Below is a small trained network, with its code and all its weights. Each question gives an input and a class and asks what happens when units are switched off, that is, made to give their printed mean instead of their output.

import numpy as np


def w(rows, s, z=0):
    codes = np.array(rows[::2]) - 128.0
    scale = np.full(codes.shape[1], s)
    scale[-1] = z or s
    return codes * scale


def f(y):
    return np.maximum(y, 0)


def log_softmax(a):
    a = a - a.max(-1, keepdims=True)
    return a - np.log(np.exp(a).sum(-1, keepdims=True))


def net(x, mask):
    res = np.array(x, float).reshape(1, 5) / 4 @ E
    y = f(res @ A[0][:, :-1].T + A[0][:, -1])
    res = res + np.where(mask, y, B[0][:, -1]) @ B[0][:, :-1]
    return log_softmax(res[-1] @ U[:, :-1].T + U[:, -1])


A, B = {}, {}
E = w([
[194,120,170,161,172],'x0',
[165,197,105,67,130],'x1',
[138,153,198,59,17],'x2',
[254,20,37,57,52],'x3',
[68,55,182,16,229],'x4',
],0.0067)
A[0] = w([
[124,124,59,212,27,171],'N1',
[99,115,115,76,167,38],'N2',
[125,119,98,150,231,221],'N3',
[26,138,183,169,137,59],'N4',
[178,134,119,164,87,181],'N5',
[127,62,160,34,177,14],'N6',
[182,96,103,106,101,124],'N7',
[203,85,147,86,130,113],'N8',
[123,87,218,73,154,201],'N9',
[143,176,159,61,232,147],'N10',
[177,225,101,53,163,156],'N11',
[60,124,77,100,110,202],'N12',
[173,77,83,104,110,40],'N13',
[160,180,142,120,98,142],'N14',
[95,110,191,98,42,95],'N15',
[148,85,111,102,133,82],'N16',
[173,53,156,108,102,63],'N17',
[177,156,54,198,100,50],'N18',
[105,129,75,116,176,78],'N19',
[109,91,38,132,134,99],'N20',
[143,112,254,69,58,33],'N21',
[105,99,145,98,166,3],'N22',
[172,139,20,88,87,28],'N23',
[111,120,51,160,190,146],'N24',
[80,144,157,72,67,148],'N25',
[106,114,114,46,192,79],'N26',
[103,197,128,152,219,88],'N27',
[55,89,104,148,91,230],'N28',
[106,134,53,135,175,158],'N29',
[98,96,136,75,148,31],'N30',
[122,148,125,78,74,238],'N31',
[120,83,155,92,140,50],'N32',
[63,199,170,133,154,38],'N33',
[104,61,131,151,94,127],'N34',
[106,77,50,120,102,60],'N35',
[157,158,213,85,128,238],'N36',
[238,174,163,144,186,237],'N37',
[65,201,217,113,136,202],'N38',
],0.0099,0.0037)
B[0] = w([
[51,138,174,202,160,224],'N1',
[125,200,213,231,98,158],'N2',
[176,36,96,145,99,233],'N3',
[181,168,61,56,185,222],'N4',
[44,108,142,159,104,191],'N5',
[30,218,217,194,110,202],'N6',
[74,155,139,54,225,196],'N7',
[115,193,34,80,188,198],'N8',
[56,81,190,197,22,224],'N9',
[98,140,123,132,83,217],'N10',
[36,3,42,130,115,197],'N11',
[123,51,49,164,80,177],'N12',
[165,190,140,58,213,186],'N13',
[116,108,145,215,118,172],'N14',
[225,104,129,108,143,186],'N15',
[105,193,105,84,165,164],'N16',
[125,182,67,43,175,183],'N17',
[105,176,223,209,132,193],'N18',
[191,146,175,182,71,157],'N19',
[210,120,171,76,200,168],'N20',
[234,98,164,142,73,198],'N21',
[96,173,183,140,159,154],'N22',
[70,244,121,123,144,200],'N23',
[242,69,143,121,96,198],'N24',
[230,87,92,129,98,192],'N25',
[124,169,194,240,81,189],'N26',
[192,158,69,102,199,222],'N27',
[87,50,42,95,90,187],'N28',
[239,35,166,188,29,182],'N29',
[81,242,182,199,88,160],'N30',
[154,54,87,134,65,203],'N31',
[35,166,206,185,83,159],'N32',
[161,192,159,65,223,208],'N33',
[89,123,51,65,232,161],'N34',
[174,167,110,66,168,167],'N35',
[183,48,54,159,172,212],'N36',
[29,33,66,102,82,218],'N37',
[101,126,91,35,177,255],'N38',
],0.005,0.0083)
U = w([
[46,52,95,109,169,253],'0',
[179,254,150,42,240,25],'1',
[74,180,209,183,119,71],'2',
[97,62,100,109,152,174],'3',
[223,86,164,115,125,132],'4',
],0.0096,0.0037)

Each question gives the input, the list of numbers given to net, and the class t.
The units are the neurons (one row each of A and B). Each row of codes is followed by its name. A weight is (code - 128) times the scale printed after its matrix; where a second scale follows, it is the last column's (A, B and U).
mask holds one flag per neuron, in row order. A switched-off neuron (its flag False) gives its mean, the last column of its row in B, instead of its output. The means were averaged over made-up inputs and are rounded, as every weight is.
A unit's drop is (log p(t) with every unit on - log p(t) with that unit switched off) / (log p(t) with every unit on - log p(t) with every unit switched off).
The circuit of an input: a set's keep is (log p(t) with only the set's units on - log p(t) with every unit switched off) / (log p(t) with every unit on - log p(t) with every unit switched off). Starting from the 12 units with the biggest drops (on a tie, the unit counted first), units are removed one at a time, each time the one whose removal leaves the highest keep (on an exact tie, the one counted first), for as long as the keep stays at least 0.8.
units of the circuit, in order: the units of the circuit, biggest drop first
k most important neurons: the k neurons with the biggest drops, biggest first
drop of u: that unit's drop, to one decimal
input [5,6,-6,1,-6], class 0: units of the circuit, in order : [N37]
input [4,6,-3,5,-2], class 0: 2 most important neurons : [N37, N11]
input [4,-3,2,5,-6], class 2: units of the circuit, in order : [N18, N1]
input [4,-7,8,-3,-2], class 4: units of the circuit, in order : [N21, N15]
input [-3,-1,7,-3,-6], class 4: units of the circuit, in order : [N15, N25]
input [0,8,3,4,-8], class 0: units of the circuit, in order : [N11, N37]
input [4,2,7,7,4], class 1: 4 most important neurons : [N8, N17, N13, N7]
input [-7,4,-8,7,0], class 4: 2 most important neurons : [N29, N24]
input [8,7,6,-1,6], class 3: 2 most important neurons : [N36, N11]
input [4,6,-4,4,-6], class 0: 2 most important neurons : [N37, N11]
input [-8,6,8,-5,-4], class 3: 2 most important neurons : [N11, N38]
input [-4,-2,-6,2,-6], class 2: 2 most important neurons : [N18, N1]
input [3,-5,8,-7,-5], class 4: drop of N21 : 0.3
input [1,8,7,1,-3], class 0: units of the circuit, in order : [N11]
input [-8,4,6,-1,8], class 2: drop of N30 : 0.2
input [-7,2,2,4,7], class 2: drop of N2 : 0.1
